Here are made-up things, facts about them, and rows of numbers that follow some of those facts. Name the thing behind each unnamed row.

There are 3 kinds of fact about the things: riskeskek, bralum, pliba.
bekle (riskeskek lafamu) (pliba d)
bibavu (riskeskek lafamu) (pliba b)
bikin (riskeskek muplus) (pliba b)
biral (pliba c)
brare (pliba d)
bravu (pliba e)
brefle (riskeskek rabre latal) (pliba f)
brekluk (pliba b)
bretim (riskeskek latru) (pliba a)
brevigak (riskeskek zotidrom) (pliba e)
bribok (riskeskek latru) (pliba c)
briskepi (riskeskek seno) (pliba a)
broflamak (pliba d)
broflukle (bralum mobror sogrur) (pliba f)
brotro (pliba f)
brudron (pliba d)
bruzes (riskeskek rabre) (bralum kluto biral) (pliba d)
bubus (riskeskek fidrak) (pliba f)
bupli (pliba d)
dabom (riskeskek dakisker) (pliba b)
dakisker (pliba c)
danadi (bralum navan nuzem truzun skenas loskon) (pliba e)
dedal (riskeskek latru skiskas) (bralum bikin) (pliba c)
dekle (riskeskek dritor) (pliba e)
depin (riskeskek latru grize) (pliba b)
depligan (riskeskek votrisul gotri ruvom) (pliba d)
dokler (riskeskek skiskas nepoka) (pliba b)
dotu (riskeskek gotri) (bralum sokek) (pliba f)
dragim (riskeskek navan rabre) (pliba b)
draklen (riskeskek stustagro) (pliba c)
dresus (riskeskek fidrak ruvom) (pliba d)
dritor (pliba f)
drodan (pliba c)
dromon (riskeskek brefle) (pliba c)
fasku (riskeskek ruvom) (pliba c)
fazar (riskeskek latru bekle) (pliba a)
fedem (riskeskek latru) (bralum bekle bubus) (pliba f)
fefiplun (riskeskek sipli) (pliba a)
fegreror (riskeskek bekle) (pliba f)
fidrak (riskeskek fegreror) (pliba c)
flatrikler (riskeskek bekle skenas) (pliba f)
flatror (riskeskek nuvem stadrun) (bralum broflamak zekli) (pliba d)
flesa (riskeskek rabre) (pliba d)
fleseba (riskeskek lafamu) (pliba f)
flito (riskeskek lafamu) (pliba a)
flotral (pliba a)
flusatu (pliba f)
flutuk (bralum tuvan) (pliba c)
fluzos (pliba c)
fupom (riskeskek latru dakisker fazar) (pliba a)
fuza (riskeskek latru stustagro flito) (pliba d)
gapu (pliba d)
gebas (riskeskek nuvem) (pliba e)
geber (riskeskek konen) (pliba b)
geklol (pliba d)
gesto (riskeskek bravu) (pliba e)
gimen (riskeskek votrisul) (pliba c)
gipli (bralum klemis bekle nepoka) (pliba b)
gotri (pliba c)
grebon (riskeskek fuza) (pliba f)
griskoskol (riskeskek teren) (pliba e)
grize (riskeskek latru lafamu) (pliba a)
grolaze (riskeskek dritor) (pliba f)
grovu (riskeskek gipli) (pliba d)
guskam (pliba a)
kagrosir (pliba b)
keflun (riskeskek trotrol) (pliba a)
kegur (pliba d)
kegus (bralum vetam lapli) (pliba c)
kibrezal (pliba e)
kiklar (bralum zonuken guskam ritri) (pliba b)
kladrol (riskeskek skoflogi) (pliba c)
klaflol (riskeskek sipli) (pliba d)
klemis (pliba a)
kleskos (riskeskek fupom) (pliba f)
klogagom (riskeskek brare) (pliba c)
klova (riskeskek zekli dekle) (bralum flusatu) (pliba d)
klusken (pliba f)
klustuk (riskeskek gotri navan) (pliba e)
kluto (pliba c)
kodar (pliba a)
konen (riskeskek latru stustagro) (pliba b)
kuror (bralum tuzir) (pliba d)
lafamu (pliba f)
lapli (pliba e)
latal (pliba e)
latru (bralum trabrive gapu briskepi) (pliba d)
ledris (riskeskek skazam latal) (pliba a)
lefik (riskeskek latru flito) (pliba b)
loskon (pliba c)
luklum (riskeskek brare) (bralum luskar fegreror navan) (pliba f)
lumu (riskeskek fazar latal) (pliba c)
luskar (riskeskek bravu) (pliba c)
milem (riskeskek sipli) (pliba e)
mili (riskeskek gimen) (pliba d)
mobeflu (riskeskek kegur ritri) (pliba b)
mobror (riskeskek stustagro) (pliba a)
movuvu (bralum kleskos brotro) (pliba b)
mudrak (pliba e)
muge (riskeskek skogrim) (pliba c)
muplus (bralum kegur kibrezal) (pliba d)
mutri (riskeskek kuror) (pliba a)
navan (riskeskek bekle) (pliba b)
neklal (riskeskek mobror) (pliba d)
nepoka (pliba f)
nepuflam (bralum vigrasak nuvem) (pliba c)
nuvem (riskeskek stivuk fegreror mudrak) (pliba e)
nuzem (riskeskek truge pegras fuza) (pliba b)
pegras (bralum sipli) (pliba d)
pibru (bralum plozi grolaze zovenok dekle) (pliba c)
pladro (riskeskek kluto troskim) (bralum tuvan) (pliba e)
plaraflar (riskeskek milem) (bralum klustuk) (pliba c)
plaror (pliba d)
plelor (bralum brare) (pliba d)
plibrem (riskeskek sipli) (bralum lefik) (pliba c)
plife (riskeskek latal) (pliba b)
pliskul (riskeskek fegreror konen) (pliba b)
plovir (riskeskek zaplu luklum) (pliba b)
plozi (riskeskek bravu) (pliba e)
rabre (bralum vugrek bribok dokler bibavu) (pliba c)
reflolus (riskeskek stustagro) (pliba f)
retus (riskeskek brevigak skenas) (pliba c)
ritri (riskeskek gotri flito) (pliba d)
rokon (riskeskek geber skogrim) (bralum fegreror kagrosir) (pliba c)
ruvom (pliba e)
seluflir (bralum skira) (pliba b)
seno (riskeskek skiskas zotidrom) (bralum suves konen gesto veril zotidrom) (pliba c)
sipli (pliba e)
skazam (riskeskek latru trotrol) (pliba a)
skenas (riskeskek navan) (pliba b)
skepas (riskeskek vigrasak stustagro) (pliba d)
skiple (pliba b)
skira (riskeskek ruvom) (pliba b)
skiskas (riskeskek votrisul latru) (pliba a)
skofle (riskeskek stivuk mudrak) (pliba c)
skoflogi (pliba e)
skogrim (riskeskek stivuk skiple) (bralum bupli geber) (pliba d)
skuplaske (bralum vugik dresus) (pliba a)
skupur (riskeskek nepoka) (pliba b)
sogrur (riskeskek brekluk gotri) (pliba d)
sokek (riskeskek gesto) (pliba e)
sokos (riskeskek ledris) (bralum briskepi) (pliba a)
sozom (riskeskek rabre kegus) (pliba d)
stadrun (riskeskek fegreror stustagro) (bralum zagin tiska) (pliba d)
stefodra (riskeskek subar) (pliba c)
stetru (bralum kleskos dakisker plaror) (pliba e)
stivuk (pliba c)
stustagro (riskeskek latru) (pliba c)
subar (riskeskek latru biral) (pliba b)
suves (riskeskek lumu fleseba) (pliba f)
teren (pliba c)
tiska (pliba f)
todu (pliba e)
tograr (riskeskek ruvom) (pliba b)
trabrive (pliba b)
tribi (riskeskek geklol) (bralum stivuk sokek trabrive) (pliba f)
triskar (riskeskek stustagro nepoka) (bralum fidrak dragim) (pliba c)
tronem (riskeskek fleseba) (pliba e)
troskim (pliba a)
trotrol (pliba f)
truge (pliba c)
truzun (pliba a)
tuvan (pliba d)
tuzir (riskeskek drodan) (pliba c)
vafona (riskeskek latru sipli) (pliba e)
vaza (riskeskek klova) (bralum sogrur keflun) (pliba a)
veril (riskeskek dakisker) (pliba a)
vetam (riskeskek truzun) (pliba e)
vigrasak (riskeskek dragim) (pliba a)
votrisul (riskeskek ruvom) (bralum skenas mutri) (pliba c)
vugik (riskeskek geber skogrim) (pliba c)
vugrek (pliba a)
zafa (pliba b)
zaga (bralum skiple flotral) (pliba e)
zagin (riskeskek latal) (pliba f)
zagos (riskeskek dedal) (pliba f)
zaplu (riskeskek stivuk) (pliba e)
zekli (pliba f)
zonuken (riskeskek plaror) (pliba d)
zotidrom (riskeskek fleseba) (pliba a)
zovenok (pliba a)

Some things and their rows:
briskepi: [ -6  13  -4  -9  -6  -6   2   1   0  -2  -1  14   9  -9  -3   9  10  -4
  -5   4  21  11  -4 -11   5  16   2]
mutri: [ 3 17 -7 -8 -7 -7 -2  2  6  2 -5 25  4 -4 -5  9  4  4 -5  0 20 12 -3 -7
  3  4 -2]
skupur: [  1  16  -7  -4  -7  -8   1   4   7   4 -10  22   1  -4  -6   9   6   2
  -5   0  19   9  -3  -6   7   7  -6]
kiklar: [ 3  8 -1 -3 -5 -5  2 -4  6  1 -7 20  0 -9 -7  3 -2  3 -9 -9 19 10 -5 -9
  9  3 -4]
trabrive: [ -6  11  -3  -6  -6  -4  -3  -3   2  -4  -8  14   6 -11  -4   5   6  -2
  -5  -3  22  15  -5  -9   9  17  -5]
tuzir: [ 5 13 -4 -7 -7 -7 -2  4  6  6 -6 23  2 -6 -8  7  7  2 -6  1 19 12 -7 -7
  5  4  0]
votrisul: [  4  33  -4  -2  14  -1  -3  14   5  12   8  23  15 -14 -19   5 -12 -10
 -11   8   5   6   3 -15  13  -4  14]
plaraflar: [  6  10  -1  -5  -5  -5   5   1   5   7   0  23   1  -8  -8   3   3   2
 -10  -1  18   7  -6  -8   6   2   4]
gimen: [  4  20  -6  -7   0  -6  -5  11   6   8  -4  22   7  -9 -11  10   4  -4
  -6   6  14  11  -4 -10   6   4   3]
plaror: [  7  11  -4  -6  -6  -5  -6  -3   6   4 -13  20  -1  -7 -11   7   3   3
  -2  -4  23  14  -7 -12   4   5  -4]
pegras: [  6   8  -1  -4  -4  -2   0  -8   6   4  -6  21  -1  -8  -8   2  -3   3
  -7  -7  22  11  -6 -12   5   4   0]
stadrun: [  5  15  -8  -4 -11  -6  18   3  17   9   3  22 -13  13  -8   3   8   0
  -9   3  27  -3   3  -7   9  13   1]
latal: [  2  12  -3  -6  -8  -5  -5   1   4   4 -11  23   3  -7  -8   6   6   4
  -5  -3  21  16  -8  -7   6   6  -4]
ruvom: [  1  23  -5  -3   6  -3 -10  10   4   7  -8  21  10 -11 -17   8  -3  -7
  -6   2  12  15  -3 -14  12   3   3]
brevigak: [ 3 16 -5 -5 -7 -8  0  5  4  6 -8 24  4 -7 -6  8  9  2 -6  4 18  9 -6 -6
  4  5 -1]
pladro: [-6  4  2 -9  5 10 10 12  3  8 -9 22 -4 -7 -6 -2  2 11 -4 -2 15  6 -2 -7
  0  0 -2]
sokek: [ -6  14  -2  -7  -6  -5   1   1   1   0  -3  15   7 -11  -3   5  12  -4
  -6   4  20  11  -6  -9   7  18   1]
dotu: [ -5  12  -6  -2  -2  -6   8  -4   1  -2   1  12   7 -11  -5   6   0  -4
  -9   1  19   3   0 -11   7   8   0]
zekli: [  0  11  -9  -4  -5  -8  -4  -2   5  -1 -12  19   3  -6  -7   9   0   3
  -4  -6  23  14  -2  -8   4   3  -9]
klusken: [  0  11  -9  -4  -4  -8  -4  -2   6  -1 -12  18   3  -5  -7   9   0   3
  -4  -6  23  15  -2  -8   4   3  -9]
brotro: [  5  10  -8  -5  -5 -10  -4  -2   5  -1 -13  16   1  -6 -11  10   2   2
  -4  -6  23  12  -2  -9   4   1 -10]

Which thing is each row?
No name comes twice in this set of rows, the named rows included.
[ 1 26 -6 -3 -9 -8  2  1  3  3 -5 28  6 -7 -2  7  5  7 -8  3 17  5 -3 -2
  3  3 -4] : skenas
[ 2 17 -7 -4 -7 -9  3  5  9  4 -9 22  0 -4 -6  9  7  1 -7  2 19  6 -2 -5
  7  7 -5] : geber
[  7  11  -6  -8  -9  -6  13   7  16   8   5  22 -10   8  -9   2   8  -1
 -11  -2  25   4   1  -5  11  11   2] : triskar
[  0  18  -6  -2  -9 -10   4   3   3   5 -10  23   3  -6  -5  10   8   3
  -7   5  18   4  -5  -5   4   3  -4] : dragim
[ -1  13  -4  -6  -5  -3  -6  -4   4   1 -10  18   3  -8  -6   6   4   1
  -2  -2  24  16  -6 -11   4  13  -3] : gapu
[ 3 18 -5 -4 -7 -8  0  5  4  7 -8 24  4 -8 -8  9  8  1 -7  5 16  8 -7 -7
  5  3  0] : klustuk
[ -3   9  -2  -7  -6  -5   8  -2   1  -1   3  16   6 -10  -4   5   4  -2
  -9   0  20   6  -3 -11   6  10   4] : sokos
[  3  18 -10  -7  -9  -7   7   5  16   8  -4  22  -9  10  -8   7  11   0
  -4   3  27   6   2  -6   7  16  -3] : skepas
[  5  17   0  -6  -6  -1  -1  -4   6   1   1  28   3  -7  -4  -3  -4   8
 -11 -10  20  14  -4  -4   7   3   0] : danadi
[ 11   5   2  -5  -6  -6   1  -3   5   3  -8  18  -3 -10 -14   2   1   2
  -9  -9  19   9  -7 -10   8   0  -1] : stetru
[  7   9  -2  -9  -7  -7  -8   1   5   4 -11  20   1  -8 -11   6   6   3
  -4  -5  21  16  -8  -9   5   4  -2] : dakisker
[ -1  17 -10  -2  -7 -10   4   1   3   3  -9  20   5  -4  -6  12   6   3
  -5   4  21   6  -2  -6   2   1  -6] : brefle
[  8  12 -11 -16  -1 -10   2   4  28   6  -1  22 -12  -3   3  10  12  -1
  -2   4  20   3   5  -2   1  18  -2] : fuza
[ 6  7  0 -5 -8 -3  2 -1  3  5 -4 22  1 -7 -9  2  1  4 -9 -6 21 12 -8 -9
  7  2  2] : rabre
[ 3 15 -7 -7 -9 -8  1  4  6  4 -6 23  3 -2 -7 11  7  2 -5  3 20  9 -3 -8
  4  4 -1] : vigrasak

Now the same things, written a new way:
Named rows:
dresus: [18 -1 -6 -3 -2  1 12 13 -1 -3  1 -8 -1 -2 -1 10 -5  0 10 19 -5 -5  8 -5
 -3 17 11 -6  4 -8 -6]
sokek: [-3 -5 -6 -4 15  3 -7  7  3 -2 -2 -1 -2  0 -4 -6 -7  0 14 -4 -3 -6  4 -2
 -2 -2 -6 -7  2  8  1]
fleseba: [-4  5  9 -4  9 -8 -2 -5 -1 -3 19 11 -3 11 -6 -6  0 -3  9 -4 -6 11 10 34
 11 -4  4 -8  4 -1 -9]
vafona: [-2 -5 -7 -5  2 14  4  8 -1 14 11  5 -2 -1 10 -7 18 -1  7 -4 -3  3 -5 -2
 -6 -3  6 10 -4 -8 -9]
bribok: [-3 -5 -7 -5  0 17 16 10 -1 23 10 11 -1 -1 13 -7 31 -1  9  4 -3 10 -6 -3
 -6 -3 -3 16 -4 -9 -9]
tograr: [ 26  -3  -4  -4  -1   1   3  15  -1  -3   3 -10  -2  -1   4   8  -8   2
  15   8  -5  -5   5  -5  -7  19  25  -6  -3  -7  -6]
plibrem: [ -2  -5  -6  16  -1   4  -4   8  -1  -2   3 -10   2  -2  -5  11   1  -1
  -5  -4  -4  -1   3  -2   1  -3  -1  12   2  -6   3]
klaflol: [-2  3 -2 -4 -1 -4 12 -1 -1 -3 -1  5 -1 -1 -4  1  3 -1  5 12 -4 -3  0 -2
  1  4 -5 -7  4 -7 -4]
skogrim: [ -2  -5  -3  20  -2   2   1   3   1  -3  -2 -10   4  -2  -5  20  -1  -1
  -7  -2  -4   1   0  -2   8  -2  -1   2  11  -7  11]
triskar: [ -3   0  -6  20  -1  18  -8   0   0  -1  -3 -12  -2  -4  -1  10  16   3
  -8  -3   4  -4   6  -2   9  -3  -5  16  12  -7  15]
griskoskol: [-2  0  1 -5  0 -1 -7 -1 -1 -3  0 -5 -3 -2  0 -5 -1  0  0 -3 -3 -3  5 -1
 -3 -2 -3 -1 -3  3 -6]
nepoka: [ 5  2  6 -4 -1  0 -7 -1 -1 -3 -1  4 -2 -1  7 -5 -1  0 -7 -4  8 -1 -5 -2
 -1  3 -6 -6 -3 14  5]
flutuk: [ -4  -4  -7  10  18  -9  15  -3   9  -4  -1 -12  -4  -3  -6  25  -8  -2
  -8  -4  18  21  -7  -4  -5  -3  -6  17  -5   5   4]
drodan: [ 1 -3  0 -4 -1 -7  2 -4 -1 -3 -2  6  1 -1  0 -5 -1  4 -2 -2  7 -3 -2 -2
 -7 -2 -7  2 -3  9 -5]
flusatu: [ 2 -2  6 -4 -1 -1 -6 -2 -1 -3 -2  6 -2  4  2 -5 -5 -1 -7 -4  7 -3 -5 -2
 -2  1 -5 -6 -3 13  1]
truge: [ 1 -3  0 -4 -1 -7  2 -4 -1 -3 -2  5  1 -2  0 -5 -1  4 -2 -2  8 -3 -3 -2
 -7 -2 -7  2 -3  9 -4]
nepuflam: [-2 -5 -4 17 -1 -1 -4  4  0 -3 -2 -6  9 -2 -5 12 -3 -1 -7 -5  6  2 -5 -2
 -3 -3 -6 14 -3  7  8]
muplus: [-2 -5 -3 20 -2 -1  6  2  4 -2 -3  2 14  0 -5 19 -5 -1 -8 -4  1  7 -5 -3
  2 -2 -6  5  0  2 14]
gotri: [ 4 -3 -1 -4  0 -7  2 -2 -1 -3 -1  3  0 -1 -2 -3 -2  4  1  0  2 -3  0 -2
 -7 -2 -7  1 -3  6 -6]
lafamu: [-3 -1  9 -4  2 -7  0 -5 -1 -3  8 16 -2 14 -5 -6 -5 -2  0 -4 -4  8 -3 20
  3 -3 -6 -7 -3 11 -7]
mudrak: [ 1 -3  3 -4  0 -5 -7 -3 -1 -3 -1  2 -1 -1  2 -5 -5  2 -4 -4 10 -3 -3 -2
 -6 -2 -6  0 -4 13 -3]

Name these rows:
No name comes twice in this set of rows, the named rows included.
[-3 -7 -8  7 -1 21  9 17  0 24 10 -2  2 -2 -4 -5 22 -1  0 -4 -3 15 -6 -3
 -2 -4  6 26 -4 -9 -5] : dedal
[ -3  11   5  -4  -2  28  -8  -7  -1  -2  -6 -12  -3  -4  26  -5  13  12
  -7  13   9  -4   2   9   5  -3  12   9  23  -8  10] : mobror
[ -4  10  -6  -4  14 -10  31  -6   8  -5  -2 -11  -4  -3  -4  17  -7  -1
  -7  16  12  18  -8  -4  -3  10  -7  -2  -4   0  -2] : tuvan
[20 -2 -6 -4 -1  1 14 15 -1 -3  4 -7 -1 -2 -1 10 -7  1 13 20 -5 -5  7 -5
 -6 19 14 -7  3 -8 -8] : depligan
[ 7  5  3 -4 -1  5 -7  7 -1 -2  8 -3 -2 -2  2 -5  9 -1 -7 -4 -4  7  3 -2
  5  5 -3 -7 -3  4  2] : kleskos
[ -4  15   2  -4  -1  20  -8  -6  -1  -2  -4 -11  -4  -4  25  -5  18   7
  -8  10   9  -5   3   4  13  -2   4  -2   9  -7  10] : reflolus
[-4 -4 -8 -5 -1 32  3  4  0 31 -3 -5 -3 -4 34 -8 47  6 -6 14  8 -1 -5 -2
  2 -3 -3 22 -3 -9 -8] : stustagro
[-4 -4 -6 -5  2  5 13 -1 -1 22 14 18 -2  9 -4 -7 16 -3 16 -4 -5 23 -6 14
  3 -3  9 -1 -4 -9 -9] : grize
[ -4   5  -7  -5  -1  26  -3  -2   0  28  -4  -7  -3  -4  32  -6  31   3
  -6  10   1  -1  -6  -2   7  -2   7   9  -3 -10   4] : konen
[-3 -5 -6 -5  9  0 -7  4  6  0 -3  2 -2  5 -4 -6 -8 -1 16 -4 -4 -6 -1 -2
  2  3 -3 -8  3  1  7] : briskepi
[ -3  15  -2  -2  -2  10  -3  -5   0  -2  -4 -10  -3  -4  15   0  18   6
  -8  20  -3  -4   3   0  10   2  -5  -4  15  -8   7] : skepas

